Below are the code and all the weights of a small trained network. Each question names an input and a target symbol and asks about switching units off, where a switched-off unit gives its printed mean instead of its output.

import numpy as np


def w(rows, s, z=0):
    codes = np.array(rows[::2]) - 128.0
    scale = np.full(codes.shape[1], s)
    scale[-1] = z or s
    return codes * scale


def f(y):
    return y / 2 * (1 + np.tanh(0.7978845608 * (y + 0.044715 * y**3)))


def softmax(a):
    e = np.exp(a - a.max(-1, keepdims=True))
    return e / e.sum(-1, keepdims=True)


def log_softmax(a):
    a = a - a.max(-1, keepdims=True)
    return a - np.log(np.exp(a).sum(-1, keepdims=True))


def net(x, mask):
    ids = ['ΘΠΣΩαβδετψ'.index(c) for c in x.split()]
    T = len(ids)
    res = E[ids] + P[:T]
    u = 0
    for l in range(2):
        r = res
        for j in range(2):
            rows = slice(4 * j, 4 * j + 4)
            q, k, v = (r @ M[l][rows].T for M in (Q, K, V))
            z = softmax(np.where(np.tri(T) > 0, q @ k.T / 4**0.5, -1e9)) @ v
            o = O[l][rows]
            res = res + np.where(mask[u + j], z, o[:, -1]) @ o[:, :-1]
        u += 2
        y = f(res @ A[l][:, :-1].T + A[l][:, -1])
        res = res + np.where(mask[u : u + 4], y, B[l][:, -1]) @ B[l][:, :-1]
        u += 4
    return log_softmax(res[-1] @ U[:, :-1].T + U[:, -1])


Q, K, V, O, A, B = {}, {}, {}, {}, {}, {}
E = w([
[43,250,191,233,71,225,223],'Θ',
[63,240,85,69,26,56,84],'Π',
[105,214,139,221,84,188,208],'Σ',
[230,6,241,207,242,248,185],'Ω',
[129,46,244,248,7,36,107],'α',
[139,27,217,16,54,122,232],'β',
[237,242,135,49,157,218,144],'δ',
[28,56,13,253,163,60,227],'ε',
[166,37,4,166,91,134,126],'τ',
[112,196,139,215,96,175,220],'ψ',
],0.0039)
P = w([
[174,104,25,212,16,235,252],'0',
[191,133,82,170,39,206,238],'1',
[199,159,102,173,67,185,194],'2',
[190,170,126,167,95,164,173],'3',
[174,168,139,159,120,142,157],'4',
[155,170,140,152,152,121,143],'5',
[117,189,168,153,172,99,146],'6',
[75,177,167,141,231,67,160],'7',
[63,247,213,139,208,94,166],'8',
],0.0036)
Q[0] = w([
[46,10,51,213,124,192,3],'0.h1',
[19,250,236,50,81,246,96],'0.h1',
[18,40,210,72,40,230,2],'0.h1',
[58,15,43,230,144,187,12],'0.h1',
[165,231,231,91,250,98,100],'0.h2',
[178,5,29,153,16,146,132],'0.h2',
[167,58,43,33,16,65,15],'0.h2',
[161,55,34,31,14,74,14],'0.h2',
],0.0039)
K[0] = w([
[94,134,19,248,25,251,251],'0.h1',
[221,13,4,58,51,8,62],'0.h1',
[241,18,8,163,4,226,240],'0.h1',
[73,153,22,245,54,252,247],'0.h1',
[38,116,216,189,243,27,52],'0.h2',
[185,176,125,48,21,248,225],'0.h2',
[117,226,167,8,52,136,113],'0.h2',
[129,225,164,6,43,132,109],'0.h2',
],0.004)
V[0] = w([
[198,12,2,64,231,31,87],'0.h1',
[165,82,2,179,158,143,218],'0.h1',
[179,41,67,10,253,21,6],'0.h1',
[247,22,49,41,81,138,46],'0.h1',
[242,42,1,195,9,126,246],'0.h2',
[114,134,177,211,3,241,241],'0.h2',
[8,228,252,149,236,167,139],'0.h2',
[36,131,206,114,254,19,26],'0.h2',
],0.0039)
O[0] = w([
[247,189,72,114,217,52,142,65],'0.h1',
[223,153,39,228,129,127,200,192],'0.h1',
[200,159,125,85,209,62,75,4],'0.h1',
[242,81,104,71,115,15,164,104],'0.h1',
[193,136,74,149,61,130,234,249],'0.h2',
[59,89,105,145,47,192,211,244],'0.h2',
[4,101,202,177,215,217,18,98],'0.h2',
[143,168,172,111,213,134,42,3],'0.h2',
],0.0039,0.0047)
A[0] = w([
[139,198,28,168,64,159,223,229],'0.n1',
[250,87,19,146,138,9,182,119],'0.n2',
[96,91,20,254,26,123,231,255],'0.n3',
[76,67,230,50,144,71,139,195],'0.n4',
],0.0038,0.0032)
B[0] = w([
[120,165,61,141,70,151,233,216],'0.n1',
[205,36,29,107,202,32,179,138],'0.n2',
[69,106,65,209,49,138,221,251],'0.n3',
[73,29,252,4,229,70,78,125],'0.n4',
],0.0033,0.013)
Q[1] = w([
[249,87,216,7,247,30,3],'1.h1',
[243,95,213,5,247,35,4],'1.h1',
[251,57,199,6,236,13,7],'1.h1',
[237,109,233,10,246,59,8],'1.h1',
[27,249,176,245,9,250,249],'1.h2',
[218,87,244,10,231,7,7],'1.h2',
[29,205,37,251,6,235,251],'1.h2',
[22,239,13,246,13,251,251],'1.h2',
],0.004)
K[1] = w([
[176,121,5,165,15,221,252],'1.h1',
[179,111,8,169,14,220,252],'1.h1',
[168,148,5,158,13,224,249],'1.h1',
[172,95,8,162,26,215,250],'1.h1',
[28,29,116,139,242,21,21],'1.h2',
[217,241,69,193,55,212,230],'1.h2',
[35,39,171,79,225,38,20],'1.h2',
[31,17,174,80,218,35,22],'1.h2',
],0.004)
V[1] = w([
[192,105,148,63,206,228,159],'1.h1',
[188,9,211,249,192,208,139],'1.h1',
[145,234,79,39,199,199,126],'1.h1',
[46,20,184,226,64,78,129],'1.h1',
[193,54,104,202,214,231,176],'1.h2',
[22,246,34,235,170,139,101],'1.h2',
[84,147,247,32,57,233,120],'1.h2',
[3,253,82,168,111,192,63],'1.h2',
],0.0039)
O[1] = w([
[46,6,55,137,251,247,251,47],'1.h1',
[246,5,251,252,251,241,68,127],'1.h1',
[17,174,7,102,234,236,223,24],'1.h1',
[207,67,250,215,16,30,17,252],'1.h1',
[199,70,127,239,237,220,184,240],'1.h2',
[161,241,25,250,131,241,21,229],'1.h2',
[11,5,229,12,4,148,162,70],'1.h2',
[15,208,29,213,6,231,7,158],'1.h2',
],0.004,0.0043)
A[1] = w([
[20,4,48,172,132,217,219,170],'1.n1',
[72,163,2,157,171,211,217,83],'1.n2',
[6,209,17,87,44,36,217,203],'1.n3',
[222,254,82,223,124,238,41,250],'1.n4',
],0.0039,0.002)
B[1] = w([
[2,4,133,25,209,251,233,250],'1.n1',
[74,206,52,6,246,247,207,225],'1.n2',
[27,191,6,3,62,21,155,252],'1.n3',
[214,251,30,253,203,202,6,254],'1.n4',
],0.0037,0.0078)
U = w([
[29,62,120,181,91,203,22,35],'Θ',
[47,182,57,35,46,20,57,37],'Π',
[101,132,117,176,93,171,80,55],'Σ',
[167,5,204,202,239,225,165,156],'Ω',
[250,163,227,163,33,69,79,238],'α',
[43,13,190,71,87,10,238,202],'β',
[10,93,78,2,209,202,214,189],'δ',
[250,252,102,209,230,131,56,200],'ε',
[217,225,142,159,200,23,197,192],'τ',
[116,118,115,171,105,158,83,5],'ψ',
],0.0039,0.0025)

Each question gives the input, a string of symbols that net reads in full, and the target symbol t.
The units are the heads (4 rows each of Q, K, V and O) and the neurons (one row each of A and B). Each row of codes is followed by its name. A weight is (code - 128) times the scale printed after its matrix; where a second scale follows, it is the last column's (O, A, B and U).
mask holds one flag per unit, layer by layer, with each layer's heads first. A switched-off unit (its flag False) gives its mean, the last column of its rows in O or B, instead of its output. The means were averaged over made-up inputs and are rounded, as every weight is.
A unit's drop is (log p(t) with every unit on - log p(t) with that unit switched off) / (log p(t) with every unit on - log p(t) with every unit switched off).
The circuit of an input: a set's keep is (log p(t) with only the set's units on - log p(t) with every unit switched off) / (log p(t) with every unit on - log p(t) with every unit switched off). Starting from all 12 units, units are removed one at a time, each time the one whose removal leaves the highest keep (on an exact tie, the one counted first), for as long as the keep stays at least 0.8.
circuit, biggest first: the units of the circuit, biggest drop first
unit that matters most: the unit with the biggest drop
k most important neurons: the k neurons with the biggest drops, biggest first
top k neurons in layer l: the k neurons of layer l with the biggest drops, biggest first
which heads matter: for each layer, one digit per head in row order, 1 if its drop is at least 0.15 and else 0, layers parted by /
input ε δ δ τ ψ τ δ ε δ, target ε: circuit, biggest first => 1.h2, 1.n4
input ψ δ ψ Ω Π Ω ψ, target Ω: circuit, biggest first => 1.h1, 1.n3, 0.n1, 1.h2
input δ δ Ω ε Π ψ Σ Π Θ, target Π: circuit, biggest first => 1.h2, 1.h1, 1.n3
input α ε ε Π δ ε δ ε ψ, target ε: circuit, biggest first => 1.h2, 0.h2, 1.n4
input Σ ε δ β ε, target β: top 3 neurons in layer 0 => 0.n3, 0.n4, 0.n1
input δ Σ β Θ Σ δ ψ, target δ: 2 most important neurons => 0.n3, 1.n1
input Ω ψ ε Π Σ, target Π: which heads matter => 00 / 11
input Ω Σ β Π ε ε δ ψ, target δ: circuit, biggest first => 1.h1, 0.n3, 1.n2
input ε Θ δ Θ β ε, target β: 3 most important neurons => 0.n4, 0.n3, 1.n4
input Ω δ α Θ, target α: which heads matter => 00 / 10
input τ ψ δ δ ε ε δ Σ α, target α: top 3 neurons in layer 1 => 1.n1, 1.n2, 1.n3
input Θ ε τ δ Θ α ψ, target α: circuit, biggest first => 1.h1, 1.n1, 1.n2
input ε τ τ, target τ: which heads matter => 11 / 01
input Σ τ δ ψ δ δ Ω β Θ, target β: circuit, biggest first => 1.h2, 1.n4, 0.n4
input Θ ε τ τ ψ δ, target δ: top neuron in layer 0 => 0.n3
input δ Σ Σ Σ Σ ψ ε ε τ, target ε: 2 most important neurons => 1.n4, 1.n1
input α δ β β δ δ Π, target Π: circuit, biggest first => 1.h1, 1.h2, 1.n3
input ε Σ Θ β δ δ Ω, target Ω: circuit, biggest first => 1.h1, 1.n3, 1.h2
input ε Ω Θ, target Ω: circuit, biggest first => 1.h1, 1.h2, 1.n3, 0.n1
input Σ Σ δ δ Θ, target δ: top 2 neurons in layer 0 => 0.n3, 0.n1
input τ δ ε Ω τ Π ε ε, target ε: which heads matter => 11 / 01
input β Σ Θ Θ Θ, target Θ: unit that matters most => 0.h2
input δ Σ δ τ, target δ: circuit, biggest first => 1.h1, 0.n3, 1.n1
input δ Π δ ε, target δ: which heads matter => 00 / 10
input Θ τ α ε, target α: circuit, biggest first => 1.h1, 1.n2, 1.n1
input Π δ δ δ Θ Π Σ, target Π: unit that matters most => 1.h2
input ε Θ ε ε, target ε: circuit, biggest first => 1.h2, 1.h1, 1.n4, 0.h1
input Σ Π Θ Θ, target Θ: which heads matter => 11 / 11
input β τ Σ δ ψ β Σ, target β: top 2 neurons in layer 1 => 1.n4, 1.n2
input δ τ α ε Ω τ, target Ω: 3 most important neurons => 1.n3, 0.n3, 0.n1
